Here is a tiny trained network, its code and every weight. The questions are about switching its units off for an input and a target symbol, where a switched-off unit gives its printed mean instead of its output.

import numpy as np


def w(rows, s, z=0):
    codes = np.array(rows[::2]) - 128.0
    scale = np.full(codes.shape[1], s)
    scale[-1] = z or s
    return codes * scale


def f(y):
    return np.maximum(y, 0)


def softmax(a):
    e = np.exp(a - a.max(-1, keepdims=True))
    return e / e.sum(-1, keepdims=True)


def log_softmax(a):
    a = a - a.max(-1, keepdims=True)
    return a - np.log(np.exp(a).sum(-1, keepdims=True))


def net(x, mask):
    ids = ['αβγδεηθλμσψω'.index(c) for c in x.split()]
    T = len(ids)
    res = E[ids] + P[:T]
    q, k, v = (res @ M[0].T for M in (Q, K, V))
    z = softmax(np.where(np.tri(T) > 0, q @ k.T / 4**0.5, -1e9)) @ v
    res = res + np.where(mask[0], z, O[0][:, -1]) @ O[0][:, :-1]
    y = f(res @ A[0][:, :-1].T + A[0][:, -1])
    res = res + np.where(mask[1:9], y, B[0][:, -1]) @ B[0][:, :-1]
    return log_softmax(res[-1] @ U[:, :-1].T + U[:, -1])


Q, K, V, O, A, B = {}, {}, {}, {}, {}, {}
E = w([
[188,81,70,194,104,69],'α',
[80,107,69,53,144,79],'β',
[120,120,186,96,28,111],'γ',
[59,104,158,166,215,165],'δ',
[87,184,209,2,88,73],'ε',
[31,160,139,97,154,59],'η',
[106,146,168,83,145,135],'θ',
[182,141,102,46,119,12],'λ',
[75,136,120,91,227,151],'μ',
[97,162,114,56,168,37],'σ',
[135,14,149,207,68,219],'ψ',
[136,55,109,85,172,199],'ω',
],0.017)
P = w([
[131,254,87,151,67,242],'0',
[107,5,75,168,90,131],'1',
[99,20,33,97,137,76],'2',
[114,36,80,71,119,111],'3',
[113,127,215,82,83,134],'4',
[170,84,158,117,63,115],'5',
[89,73,191,165,152,189],'6',
[153,37,138,142,76,133],'7',
[70,105,223,52,64,134],'8',
[91,55,166,138,99,109],'9',
[39,102,216,29,103,114],'10',
[61,67,181,74,79,130],'11',
],0.0058)
Q[0] = w([
[101,2,162,57,174,95],'H0',
[166,120,169,175,178,80],'H0',
[157,226,83,169,140,181],'H0',
[122,175,141,79,137,151],'H0',
],0.0092)
K[0] = w([
[170,252,112,144,107,181],'H0',
[140,108,114,111,104,130],'H0',
[114,67,172,115,126,82],'H0',
[98,92,101,144,90,90],'H0',
],0.011)
V[0] = w([
[181,34,83,24,61,126],'H0',
[88,211,210,176,83,9],'H0',
[5,109,79,132,177,143],'H0',
[49,88,76,222,19,163],'H0',
],0.012)
O[0] = w([
[85,70,153,91,87,164,97],'H0',
[217,65,100,237,108,155,211],'H0',
[147,84,125,99,246,91,254],'H0',
[162,77,221,146,134,72,84],'H0',
],0.013,0.0062)
A[0] = w([
[204,63,179,123,183,68,164],'N0',
[175,67,164,115,103,203,134],'N1',
[134,66,141,105,196,221,131],'N2',
[156,192,164,249,131,79,19],'N3',
[211,122,156,63,72,86,250],'N4',
[244,194,139,76,89,127,108],'N5',
[31,97,133,71,135,76,201],'N6',
[90,129,39,1,156,137,244],'N7',
],0.0083,0.002)
B[0] = w([
[89,186,156,36,103,157,254],'N0',
[143,189,120,51,169,52,170],'N1',
[132,105,81,125,77,29,197],'N2',
[196,13,186,135,111,165,158],'N3',
[157,139,60,165,194,126,158],'N4',
[180,74,23,205,106,125,140],'N5',
[214,87,99,139,66,180,221],'N6',
[1,113,182,199,134,132,237],'N7',
],0.0097,0.015)
U = w([
[132,171,152,194,120,29,96],'α',
[171,151,166,106,50,92,5],'β',
[147,164,196,122,38,1,103],'γ',
[95,168,119,112,213,157,46],'δ',
[158,72,142,40,154,168,195],'ε',
[131,128,63,111,157,164,151],'η',
[155,91,137,53,229,141,134],'θ',
[93,108,95,2,111,113,88],'λ',
[139,62,190,105,167,186,169],'μ',
[104,191,144,75,203,144,227],'σ',
[92,172,104,57,73,136,130],'ψ',
[134,157,90,95,93,152,130],'ω',
],0.006,0.0029)

Each question gives the input, a string of symbols that net reads in full, and the target symbol t.
The units are the heads (4 rows each of Q, K, V and O) and the neurons (one row each of A and B). Each row of codes is followed by its name. A weight is (code - 128) times the scale printed after its matrix; where a second scale follows, it is the last column's (O, A, B and U).
mask holds one flag per unit, heads first, then neurons. A switched-off unit (its flag False) gives its mean, the last column of its rows in O or B, instead of its output. The means were averaged over made-up inputs and are rounded, as every weight is.
A unit's drop is (log p(t) with every unit on - log p(t) with that unit switched off) / (log p(t) with every unit on - log p(t) with every unit switched off).
The circuit of an input: a set's keep is (log p(t) with only the set's units on - log p(t) with every unit switched off) / (log p(t) with every unit on - log p(t) with every unit switched off). Starting from all 9 units, units are removed one at a time, each time the one whose removal leaves the highest keep (on an exact tie, the one counted first), for as long as the keep stays at least 0.8.
units of the circuit, in order: the units of the circuit, biggest drop first
unit that matters most: the unit with the biggest drop
top k neurons: the k neurons with the biggest drops, biggest first
drop when u is switched off: that unit's drop, to one decimal
input η δ δ δ η λ, target θ: units of the circuit, in order => (H0 N4)
input μ γ μ λ, target δ: unit that matters most => N7
input ψ γ δ, target ε: units of the circuit, in order => (H0 N6 N7)
input ω θ β, target μ: top 4 neurons => (N7 N6 N0 N2)
input η ω θ η, target θ: top 3 neurons => (N7 N3 N6)
input μ η σ, target δ: units of the circuit, in order => (N7 H0)
input ω η ε, target μ: top 3 neurons => (N7 N6 N0)
input γ δ η σ ψ, target γ: units of the circuit, in order => (H0 N1)
input δ δ θ ε σ, target σ: units of the circuit, in order => (H0 N2)
input ψ η η η ω, target λ: units of the circuit, in order => (N0 H0)
input δ η δ σ, target σ: units of the circuit, in order => (H0 N0)
input θ γ λ η θ λ, target η: top 2 neurons => (N5 N4)
input η λ σ, target θ: units of the circuit, in order => (H0 N7)
input λ δ θ ω ω, target λ: unit that matters most => N1
input η η η δ η λ, target θ: top 2 neurons => (N4 N6)
input γ σ ω, target γ: top 2 neurons => (N1 N2)
input η σ η η δ, target θ: top 3 neurons => (N7 N6 N3)
input μ η λ, target σ: top 2 neurons => (N7 N2)
input β ω δ, target λ: top 2 neurons => (N2 N3)
input ω δ η ω ω μ ω ω β η, target μ: unit that matters most => N6
input γ η σ ω ω δ δ β ψ, target γ: drop when H0 is switched off => 0.2
input η ω ε η β ω ω γ ψ, target λ: drop when H0 is switched off => 0.3
input μ δ θ δ, target δ: drop when N5 is switched off => 0.0
